Below are the code and all the weights of a small trained network. Each question names an input and a class and asks about switching units off, where a switched-off unit gives its printed mean instead of its output.

import numpy as np


def w(rows, s, z=0):
    codes = np.array(rows[::2]) - 128.0
    scale = np.full(codes.shape[1], s)
    scale[-1] = z or s
    return codes * scale


def f(y):
    return np.maximum(y, 0)


def log_softmax(a):
    a = a - a.max(-1, keepdims=True)
    return a - np.log(np.exp(a).sum(-1, keepdims=True))


def net(x, mask):
    res = np.array(x, float).reshape(1, 5) / 4 @ E
    y = f(res @ A[0][:, :-1].T + A[0][:, -1])
    res = res + np.where(mask, y, B[0][:, -1]) @ B[0][:, :-1]
    return log_softmax(res[-1] @ U[:, :-1].T + U[:, -1])


A, B = {}, {}
E = w([
[237,88,71,58],'x0',
[236,76,216,186],'x1',
[76,45,208,75],'x2',
[108,6,88,212],'x3',
[179,155,125,245],'x4',
],0.011)
A[0] = w([
[142,249,150,83,252],'neuron 0',
[77,138,38,149,210],'neuron 1',
[105,159,231,206,205],'neuron 2',
[183,56,83,244,147],'neuron 3',
[98,104,172,243,176],'neuron 4',
[157,49,102,231,160],'neuron 5',
[215,191,77,135,57],'neuron 6',
[182,48,245,70,167],'neuron 7',
[225,191,41,141,176],'neuron 8',
],0.011,0.0029)
B[0] = w([
[61,170,254,101,224],'neuron 0',
[88,193,72,141,202],'neuron 1',
[93,84,188,239,221],'neuron 2',
[235,126,47,144,249],'neuron 3',
[126,44,93,237,230],'neuron 4',
[217,100,34,170,234],'neuron 5',
[222,244,163,151,206],'neuron 6',
[174,11,190,69,225],'neuron 7',
[195,255,163,98,237],'neuron 8',
],0.0094,0.015)
U = w([
[176,6,230,4,179],'0',
[133,59,203,255,105],'1',
[12,153,55,69,254],'2',
[245,90,40,136,44],'3',
[202,235,219,112,172],'4',
[31,153,230,54,7],'5',
],0.0091,0.0061)

Each question gives the input, the list of numbers given to net, and the class t.
The units are the neurons (one row each of A and B). Each row of codes is followed by its name. A weight is (code - 128) times the scale printed after its matrix; where a second scale follows, it is the last column's (A, B and U).
mask holds one flag per neuron, in row order. A switched-off neuron (its flag False) gives its mean, the last column of its row in B, instead of its output. The means were averaged over made-up inputs and are rounded, as every weight is.
A unit's drop is (log p(t) with every unit on - log p(t) with that unit switched off) / (log p(t) with every unit on - log p(t) with every unit switched off).
The circuit of an input: a set's keep is (log p(t) with only the set's units on - log p(t) with every unit switched off) / (log p(t) with every unit on - log p(t) with every unit switched off). Starting from all 9 units, units are removed one at a time, each time the one whose removal leaves the highest keep (on an exact tie, the one counted first), for as long as the keep stays at least 0.8.
units of the circuit, in order: the units of the circuit, biggest drop first
most important unit: the unit with the biggest drop
top k neurons: the k neurons with the biggest drops, biggest first
drop when u is switched off: that unit's drop, to one decimal
input [-8,-2,-7,1,-8], class 5: units of the circuit, in order -> neuron 5; neuron 3
input [0,2,4,8,-6], class 0: most important unit -> neuron 7
input [-7,-4,-3,-1,2], class 1: top 3 neurons -> neuron 2; neuron 8; neuron 4
input [8,-7,4,-7,-3], class 5: units of the circuit, in order -> neuron 0; neuron 3
input [-7,1,4,-7,1], class 1: top 3 neurons -> neuron 2; neuron 8; neuron 1
input [4,0,1,-7,-4], class 0: units of the circuit, in order -> neuron 7; neuron 1
input [-6,5,0,-5,-4], class 1: top 2 neurons -> neuron 2; neuron 8
input [-6,8,-6,6,2], class 3: top 3 neurons -> neuron 3; neuron 5; neuron 0
input [-5,-5,4,-2,-7], class 5: top 2 neurons -> neuron 5; neuron 3
input [4,-5,7,-5,2], class 0: top 2 neurons -> neuron 1; neuron 8
input [0,-3,-1,0,-1], class 2: drop when neuron 8 is switched off -> 0.1
input [-4,-3,-4,5,3], class 3: drop when neuron 3 is switched off -> 0.1
input [2,-8,2,5,-8], class 2: drop when neuron 2 is switched off -> 0.0
input [-1,6,0,-2,-1], class 0: units of the circuit, in order -> neuron 7
